Each row comes from the steps of one path. Every step used is in the known rows, and no mark comes twice. Write the path behind each row, first mark first.
Known rows:
f/w/p/y: [   1   96 -193   93  -29 -297  -43  -83  141 -310  -17 -220 -136  231
 -123   10   45   54   80  -48  -38  174 -272  -24   28    8 -100   71
  -60  256   -9    7 -280   75  235   84  142   22  -23   -8 -221  -36
 -112  -68  125  242  -38   72   34  250  181  202 -258  169]
e/k/w/v: [ 141  237  -91  282 -131 -170 -175   -7    5  -36  -76   22  152  261
 -110  130   22   27  386   25  121   81 -233   15 -185  132   22   99
   78  178  -13  128  -94 -112  105  349  176  124   47  -23 -350 -136
  -50  262   26  193  129   43   84  245   44   27 -213  213]
f/w/v/k: [ 106  203 -128  328  -49 -199 -195 -109  164   -8 -187 -172   76  231
 -117  263   32 -135  296   -6  104  102 -311   19 -125  222   58    9
   -5  226   70   15 -207 -153  208  253  224   98  106  -38 -329  -52
  -86  169   -1  194 -158   11    1  175  208   51  -36  265]
q/x/e/v/k/w: [  20  231  -83  208   78   72  149   12   89   50 -171  227  178  251
  -49  192  -74  -73  435   34   97   33 -244  -46 -115  182   38  108
  103  306  -75  317   19  114  212  114  160  282  193   33 -258   18
   80  178   -7  175  122 -107  185  233    8    9  -62  117]
q/c/h/t: [-252 -177 -170   19    0 -131  152  -73   18    4 -113 -163  125  225
 -126    8 -185   46  384 -205  160  104 -332  134 -197  -11 -107 -118
  -66  107   80  176 -162  -54  114   29  -79   26  318  106 -224 -301
 -106   80   57  -50  -19  111  -11  207   27   26 -122   25]
p/h/c/t/x/e/v/k: [  26  260  -46  235  250  133  236    4 -167   51 -104  -61  102  112
  -68  325   38 -244  520  -77  -20   34 -418   44 -105   14  242 -176
  135  124  -98  255   -3  128  242  -13  155  352  315  108 -225   -8
  -70   89 -159  197 -117 -162  -93  261    1 -132   18  180]
w/p/f/v/k/e/q/x/t: [ -92  248 -194  165    3 -214  266 -246  320    4 -191  -51  -11  476
 -129   30  114  -59  485 -297  178  -37 -222  -86  152  361   34   87
  -73  241  -32   34 -149 -171  346   -9   89  111  170    5 -148  -55
  150  235 -151  452  122   24  -86  155  -70   59 -215  -35]
p/c/h/t/x/e/q: [-152  -14 -257  -15 -205 -294  153   -9  -83  136  -69    6  -46  212
  -48  174   -8   31  445 -142   72   75 -413   -6  -36   84  163  -52
   26  191  100  131    7  -12  185  -75   -5  253  221  -51 -174 -141
 -214  136   10  205  -26   34  -67  267  -10 -184 -136  -42]
q/x/e/k/v/w/p: [  10  280  -90  166 -150 -282  198 -106  199  -44   62    3   68  391
  -40   38  -42 -166  423  -47   -7   11 -137  158   97   78  -24  168
   38  143   12   97 -227  192  154  215   59  133  149  -20 -161   -1
   24   58  -94  322   79 -209  308  233   62   -4  -79  183]
q/x/t/c/h/p: [ -95 -130 -337 -113   22 -321  213 -238  119  -83   29 -213  117  345
  -78  -22  -76  114  308 -209  140  170 -121  -40 -193  164 -117 -117
 -142  224 -182  152  -42   59  279   -6 -126   69  178  132  -78  -22
  132  -46   63  135   15  -58  117  201   29  122  -73 -108]
p/y/v/e/k/w/q: [ 183  429 -192  408  -45 -129   56  284 -167 -206 -209   -7   87  122
   41  231  152  -15  165   39  178   68 -244   42 -179  297   44   45
   38  258  134   40 -122   23  194   44  225 -116  176  -58 -286 -186
  -44   82    8  152  282  201  178  253   28  172 -488  170]
w/p/f/y/v: [-137  161 -374  290    7 -201    2  -27  160 -308   70 -288   12  174
 -271  140  220   12   51  -66  -25  222 -289  -15  130 -120 -244   90
 -104  151  134   16 -249 -155  236   89   75   26   33   76  -31 -170
  -21   38   85  175   61   38  -90  166  210  232 -411  137]
f/y/v/e: [ -19  225 -250  396  -13 -120  -29  133   42  -29  -69 -216  178  112
 -166  354  180  -25   60   -8   73  183 -274  116  -63   46 -143  117
  -21  103  117   95 -214  -49  205   -3   92   14  275   67  -98 -285
  -88 -120  -20   -7    4  134  108  141  256  219 -218   98]
y/f/k/w/v/e: [ 190  232 -103  347 -222  -61  -86   62  170   59 -176 -113  123  243
 -192  292   46  -87  448   67   92  167 -187  101  102  239   -2   58
   31   80  -43  -49 -191  -66  154   11   69   78  271   37 -218 -354
  -91  145 -163  175  172   94  110  318   -8   -8 -147  128]
h/c/p/y/w/q: [ -98  146 -194  187  -10 -255   85  129 -149 -270 -181 -248   54  169
  -95   -4  -35  -26   97  -61  -35  114 -263  193 -111  133   65   42
 -137   65    5    4 -293   99  277  -26   97 -277 -101  -74 -232 -212
 -141 -103   95  192  -64   54  -17  244  119   37 -374  241]
x/t/c/h/p/y: [ -71  -76 -380  -28  115 -285   68 -106   68 -281    3 -291   41  232
 -136   71  -34  184  121 -149   87  230 -201  -58 -247   50 -138 -157
 -193  267 -156  148 -144   64  289  -47   -5   43  148  161 -179 -101
    8 -114  175  100  -16   76  -39  206  121  188 -219  -51]
v/k/e/q: [  32  224  -97  175 -195 -284  -51  -32  -72   18  -90   92  162  251
  -14  212   34    4  221 -138  187   14 -209  -48 -156  437  163   80
    6  242   33   -4 -185 -129  244   99   94  -66  186  -13 -190  -25
  -49   58 -227  202  -77  129   21   29  263   30 -109  194]
h/p/f/c/t/x/e/v/k/w: [  18  222 -125  189  187  110   72 -106  137 -168 -132  -82   41  121
  -56  325   -5  -74  446  -33    9  177 -168  -77  -41  -41   87   34
  118  311 -181  158  172  106  286   75  160  208  281   60 -156  108
 -246  250  -22  364  113 -137   36  372  -57  -48 -140   60]
k/v/w/p/y/f/c/h/x/e: [ -66  -45 -310    4 -155 -206  141   16  359 -220   -9 -127  -48  507
 -296   74 -121  -75  402   82   -8  209 -256   37  130  -91  -29   72
  -41   84   30  140 -287  144  116  -19  -66  133  266  205 -148 -217
  -52  -94 -142  171   53 -209   87  386   86  -97 -152  -15]
w/v/e/x/t/c/h: [  26   36 -316  179  -35 -187  177  -90   38  210 -136 -127  185  400
 -224  177  -46   99  518 -142   53  175 -338  -46 -231  136   86 -174
    4   44   46   96 -125  -24  256    4 -135   98  410  124 -123 -176
  -92   -1 -126   23  -67   57  119  301   -7  110   21 -152]
y/w/q/c/t/x/e/v/k: [ -89  278  -58  324  142   31  296   15 -103  -31 -218 -103  112   76
  -80  289    0 -203  561 -105  -26    4 -354  147 -100  161  164 -116
   71  220  137  168 -120  146  311  -52   87   94  178 -102 -293 -160
 -248   81  -41   42 -150  -93   59  186   91 -168 -132  268]
w/q/c/t/x: [-302   73 -196   52  -33 -228  137  -58 -232 -153  -24 -238  -58   40
 -137  147   86   15  338 -191  -27  -18 -202  148 -192  128   87   10
   52   78   54  -40 -139   45  306 -162   -1  -50  140  -74 -268 -200
 -262   99 -102  103  -27   -3  105  205   15    7 -221  151]
x/t/c/p/y/v/e/k/w: [ 174  360 -273  300  142 -137   51   53   51  -95 -247 -123  198  165
    8  354   31   98  375  -22    7  101 -282  -69  -45  161   34  -47
   85  177  -50   80   59  122  258   66  204   30  401  135 -217  -17
  -61   -4  139  210  112  119  237  269    9  320 -350   74]
h/p/f/c/t/x/e/v: [-123  -55 -154  140  150   34  180 -152   33 -116   19 -294   -6  143
 -194  173    5  -33  416  -55  -78  164 -143  -43   82 -270  -28  -55
  122  151  -70  224   24   96  291  -55   31  297  211   71 -117  -66
 -261   44  -38  260  -20  -98 -114  402   -9  -75  -29   61]
q/c/p/y/f/k/v/e/x: [ -74   38 -248  183 -139 -161  168  -57   35  -92 -179 -325   45  271
 -489  345  -92   88  339   70  -76   92 -178    0  221   75 -243 -106
  -12  -97  101 -125 -317    5  259 -220   -9   12  501  107  -93 -101
 -160   77 -294  212 -177  -10  219  310   -3  249  -72  202]
w/p/f/y/v/k/e/x: [ -13  344 -345  276 -133 -133  182 -156   99 -232   48    0  -30  342
 -336  322   81   35  180  -62    5   67 -231 -115   91  163 -169   45
  -28  169   85  -98 -209 -163  351   78   77   63  282  161   97  126
  -27  195 -221  221  -26  -30  107  242   91  262 -248   75]
t/x/e/q/c: [-257  -57 -193   43 -111 -303  108   41 -236  -11  -33  -66  -46   51
  -55  199  108  -14  380  -68   30  -24 -415   -3  -88   38  130  -27
   70  136  111  136  -76   -5  222  -56  -13   97   92 -142 -225 -238
 -203  153    9  120 -164   19   96  137  158  -65 -158  108]
t/x/e/q/c/p/y/f/k/w: [ -66   96 -282   60 -169 -300  -52   52  -47 -240  -79  -77 -153   74
 -262  310   40   30  402  104  -68   82 -387  -26  289  174   91   21
    7  101  -44  -35  -50   60  208 -182  132  107  198  -17 -245 -147
 -156  173   96  359    5  -18   69  304  -53  -32 -329  120]
t/c/p/y/w: [ -11   23 -277   48   48 -230  -90  -20  139 -279  -65 -279  192  105
 -135   68 -155  113  175  -53 -164  209 -179   25  -61   45  -11   11
  -83  170   -8   19 -293  212  233    7   63  -89   25   25 -130  -79
 -169 -212  187  211 -169   72   32  199  211  138 -305  218]
c/t/x/e: [-169   56 -205   59 -121 -125   72  -76 -103  -33   89  -30  -32  121
  -53  282   23  -72  320 -116  -69   37 -263   64  -60  -46  175  100
  114   80 -153  131  -21  145  240 -115   75  264  206   49 -162  -82
 -233  -48 -102  150   35  -61  103  281   67 -125  -15   50]
p/h/x/e/k/w/v: [ 215  187 -160  152 -178  -54   28   48   35  -91  -64  116   90  284
 -103  161   15 -156  523  138  163   93 -333  -53 -105   98  121   29
   36  162 -148  263  -12  -71   48  328  155  319  138  113 -332 -129
    2  229 -128  232  258  -53   45  395 -101 -142 -187   65]
q/c/p/h/t/x/e: [-223  -17 -134  -88  -44 -102  252  -52 -122  -18    2  -94 -137   10
  -95  233  -99 -161  494  -37 -102    1 -386   80   97  -73   79  -65
  -12  -63  -46  242    1  116  158  -61   44  254  345  125 -129 -129
 -148   -5  -41  140   52  -37   22  413 -180 -180  -65   50]
w/v/k/e/x/t/c/h: [  40  116 -313  162  -45 -199  179 -180   45  162  -53    6  165  478
 -254  232 -106  100  539 -130   74   86 -339  -75 -265  320  103 -229
  -22  173   13   52 -134  -69  300   70  -42  137  435  214 -147  -30
   23   69 -173   -9 -137  -26   42  237   18   96    8  -35]
y/w/q/x/t/c/h/p/f/k: [ 107  -30 -448  127  -11 -203  261 -122  161 -198  -51 -357   75  294
  -88  -91    9  -83  352 -162  154  221 -209   30   77  262  -65 -218
 -301  384 -128 -155  -91  -10  332 -117 -120  -10  134   13  -54 -176
   62  157   92  360   55  -25  -92  304 -140   59 -329  -58]
x/t/c/p: [-193  -25 -259   81   30 -357   65 -194   36   42  -96 -291  166  194
 -136  104  -45  142  305 -206 -130   99 -219  -46  -17   41   23  -17
  -53   -1 -150   82   47   66  311   63  -47  -63  195  123 -157  -24
  -10 -136   27  127  -45   11   72  168   95  198  -52  106]
k/v/w/q/c/t/x/e: [-336   83 -175  188  -76 -201  255  -12  -82  -91   10 -170   51  106
 -121  306   52 -197  395  -47  -73    0 -207  313 -113   55  183   25
   72   89   14   53 -175  211  272 -139   96   42  284  -51 -310 -257
 -376  -15  -87  113    1 -150  218  298   32 -171 -103  161]
p/f/w/v/e/q/c/h: [  44  -82 -226  208  -39 -217  -32   32   50  -25 -250 -273  102  222
  -87  149   38   -5  435   -1  196  245 -414  -10 -103  103  184 -172
    2   98  372   27 -393 -193  157    8  -15  -89  330  -31 -217 -316
 -423  109   25  150 -273  281  -72  297  132    2 -181    2]
p/h/c/t: [ -94  -63 -155  111  137 -115  108  -34  -87 -138  -40 -281  255  175
  -69   75   46  -74  253 -243   92   97 -295  147 -202  -30  201 -100
   80   70 -318   82  -91   57  188    1   63   48  186  133 -239 -120
 -158  -33 -167  226   16  -45  -80  210   57   -7 -107  109]
t/c/h/x: [ -58 -116 -369  -83 -120 -169   84  -78   38  -44    3 -110  142  320
 -129  -16 -120  106  333  -57   64  221 -207 -120 -277   62  -23  -67
  -75  162   -3   77 -101   27  153   51 -166   37  224  175 -117 -127
   68   15 -108   34  -84   -4   72  187  149  163 -130  -31]
q/x/t/c: [-161 -126 -316   10  113 -227  216 -171  127   59  -61 -194  199  296
 -108   -8   -1   94  386 -219   29  -44 -187  -57 -112  174  -43  -72
  -10  292 -157   90   24   62  376  -60  -89  184  147   62 -201 -122
  166   76   88  171   14  -64  116  167    5  224 -104    5]
t/c/h/p/f/v/w/q/x/e: [-133  -73 -340  180  -13 -246  291  -31  208 -189   72 -227   66  211
  -45   48  -14 -114  305  -57  100  142  -82  124  -24   99  137  -61
 -105  242   14  144 -132  175  215 -108   18  -40  151   -9  -88 -158
   16   48  106  300  149    5  -13  337 -108  -93 -234 -126]
y/f/k/w: [ 104   33 -207  233 -216 -153 -121    6  110 -141  -44  -71  126  228
 -189  127   80   15  249  -37   78  149 -236    7  125  165  -30   78
    6  229 -201  -56   14  -33  147   30   61   82  147   34 -171 -220
   21  196   -7  251  202    1  121  251    1   40 -266  149]
w/v/k/e: [  45  281  -79  239 -150 -115  -28  -76   35   55  -12   39   95  298
 -134  279  -67  -39  339    2  100    7 -165   63 -191  340   16   14
  -12  175   25   31 -308 -108  234  146  137   92  226  139 -235 -113
    9   68 -266    4  -65   47  -22  155  177   28  -43  271]
f/p/y/v/w: [ -95  222 -388  272  -68 -324  -58   15  250 -423  -43 -277  118  181
 -183  173   82  -80   46  -62   45  180 -254  244  -85  -60 -105  103
  -45  100   31   77 -417  108  219   51  183   34   78   40 -190 -250
  -90 -108  211  352   36   91  161  227  288  149 -337   65]

Which path is each row?
[-199  241 -205  307  186  -33  179 -109   84 -232   60 -261  -35  142
 -267  213  140 -106  312  -74 -182  129 -272  190  178 -251   57   97
    3   84  -16   98 -125  100  383  -21   59  144  153   82 -111 -146
 -337  159  205  347 -110 -111  -68  386   12   24 -213   -5] => h/c/t/x/e/v/w/p/f/y
[  48  285  -56  180 -154  -48   10  -66   -8   56  -62  133  -28  232
  -81  267  -64 -133  598   54   44   -4 -286   72  -43  100   48   68
   98  179  -38  179   49  -43  143  238  226  355  186   -8 -342 -148
  -90  338   99  249  207  -30   80  408 -155 -134 -145  115] => h/t/x/e/k/w/v
[  49  124 -221  107 -103 -238  143 -138 -127 -110   82 -180  -62  108
   43  329   53   75  367 -136   17  -34 -194   -5  -21  -49   41  -89
  114  242 -153   85  172  114  264   29   69  294  182   31 -135  114
 -216  216  -28  214  -41  -75  106  266    6  -35 -144  139] => h/p/c/t/x/e/k
[ -63  167 -121  203  -95 -179  194  171 -369  -88  -39   50  -94   35
   53  197  121  -21  407   33   51  -93 -383   58 -174  135  135  -38
   66  241   97  127  103   74  230   52   57   -7  132 -122 -278 -195
 -135  310   64   29   90   21  237  285  -88  -36 -359  185] => t/x/e/k/w/q/c
[  -6  162 -144  272  244  127   63  -38   35   15 -129 -155   41  123
 -129  295   -3  -95  493  -83  -55   57 -303  -91   13 -101  142  -47
  146  211   71  156   11   41  295  -31   82  303  325   63 -174    9
 -184  191 -117  256 -110  -92 -152  284   33  -37  -26  142] => p/f/c/t/x/e/v/k
[ -87  126 -126  212  -14    8  164  -46   75   36  -58   20  111  204
 -158  139 -112 -181  472  -75  -17  129 -269  220  -29  -64  113   70
   79   42  129  326 -152  163  143   12   62  320  356   66 -186 -301
 -217  -20  169  166    4  -36  122  446  -47 -203    7 -112] => c/h/t/x/e/v/w
[-100  203 -295  168   -8 -177  223 -208  147 -143 -273  -99   41  396
 -400  296 -133   52  486 -103   11  -48 -337   52  -32  252  -50  -65
  -53   30  -44   58 -295  -77  399    1  103  122  279  147 -229  -88
 -194   88  -77  131 -195  -48  150  326   -7   87 -121   42] => q/c/p/y/w/v/k/e/x/t
[  86   54 -264  194 -110 -172  105  -27  133  -16   18  -79  314  356
  -62  178 -109 -111  428   55   43  143 -192   82 -175   36  104  -58
   17  212   61  108 -115  164  106  189    6  112  416  131 -198 -111
  -79   49  -14  166 -114 -125  241  260  141   24  -82   97] => t/c/h/x/e/k/v/w
[-185    6 -387  363   56 -243   73 -250  363 -168 -151 -396  217  221
 -314  151   70   30  301 -266  -94  121 -136   43  100 -105  118   77
   23  -16  -69   25  -18   27  278   32   75  -27  270   34  -55 -128
 -189  163  140  505    5   26  113  362  -96  148 -188 -161] => e/x/t/c/p/f/v/w
[ 147  110 -111  142  -49 -149  163   37   -1 -161    2 -161   18  268
 -108   -5  136 -142  388  -74   22  156 -410   59  165   64   66 -123
  -11  137 -309  -40   -2   52  118   90   12   51   90   96  -94 -170
  124  175 -130  319  175 -135   -8  303 -108  -25 -313  163] => y/f/k/w/p/h/c
[  11 -182 -406   86   87 -232  222  -94  103  -63 -126 -250  101  363
  -59  -74   30   43  346 -139  108  126 -309  -92  -74  230  151 -209
 -103  324  106    2  -84  -34  365 -113  -79    3  281   75 -144 -122
  -36   55  183  204  -23   99  -35  380 -123  124 -243 -101] => p/f/w/q/x/t/c/h
[-104   59 -183  183 -135 -166  292  129 -219 -141 -152   30   21  163
   13  115   41  -25  403   33  182  -69 -334   19 -184  127   51  -38
    4  256  -20  161  115    6  206  125   -7  -69  103  -32 -341 -218
  -56  321  -28    1  146    8  237  244  -24   33 -330  127] => h/x/e/k/w/q/c
[-133  136 -167  252    1 -153  400 -102   91    8 -172  -26  177  425
 -224  -56   42  -72  387 -167  152 -117 -100  202  -28  371   21  113
  -10  163  -16  196 -200   20  409  -86   23  136  195   60 -303 -319
   43  -13   -5  158  165  -33  179  366 -133    3  -99  -61] => k/e/v/w/q/x/t
[-112  395 -163  161    5 -169   73 -180  214  -55  -51 -171  -92  160
 -113  272  117   81  479 -231 -110  125 -206   70  -80   87   69   96
  117  256 -120  -65   62  154  213   35  185  124  151  -48 -192   82
 -189  268 -129  304   89 -139   66  169  -55   24 -313  157] => f/v/k/w/p/c/t/x
[-121   83 -269  211  -14 -216  148 -149  241   62 -354 -356  173  244
 -132  181   94    0  448 -198   52  183 -168 -142  116  117  119   21
  -57   15    9   17   -6 -115  273  -45   -6 -131  313    5 -136 -175
 -109   90 -115  440    2  205  -61  191   30  158 -186  -98] => h/x/t/c/p/f/v/e/q
[ 221  248 -207  257 -163  -25  -45   15  138  -44 -104 -141   45  216
  -72  231  -14  -74  369   78  175  375 -171   58  -76  125  -32  -18
 -129  115  -61  -20 -225  -72  117   76   45   12  335  101 -111 -227
 -199  146 -146  227  146  152    3  380  -39   17 -170  -36] => c/h/p/f/k/w/v/e
[  65  100 -194  -30 -286 -273  215    2  116 -158  -93   44   66  300
   -5  -30   63 -241  411 -115  108  195 -380  -67   91  137  197   94
  -74  160 -133  160 -124   30   96  177  -37   73  -61  -68 -110 -121
  -88  -72 -200  360  143  -71   60  221  129 -255 -200  -11] => y/w/p/h/x/e/q
[ -38 -174 -388  166    7 -251   99 -324  184 -168 -195 -372   95  278
 -210  154   23   90  257 -138 -103  129 -254 -215  193  -47   74 -102
   19  110  -75  -72   76  -76  418   26   35   26  307   97  -18  113
 -281  112  166  427 -164   67  130  466  -63  267 -100  -41] => e/x/t/c/p/f/w
[ 163  108 -264  124 -357 -248  119  -56  214  -81 -102  -30   -2  515
 -212  199  -52   74  634  120  123  134 -359  -26   49    7  -26 -121
   -1  126    3  190  -55  -75  162  224  -18  246  173  181 -219 -119
  -40  308  -19  187  110   19   47  407  -40 -135 -269   94] => y/f/p/c/h/x/e/k/w/v
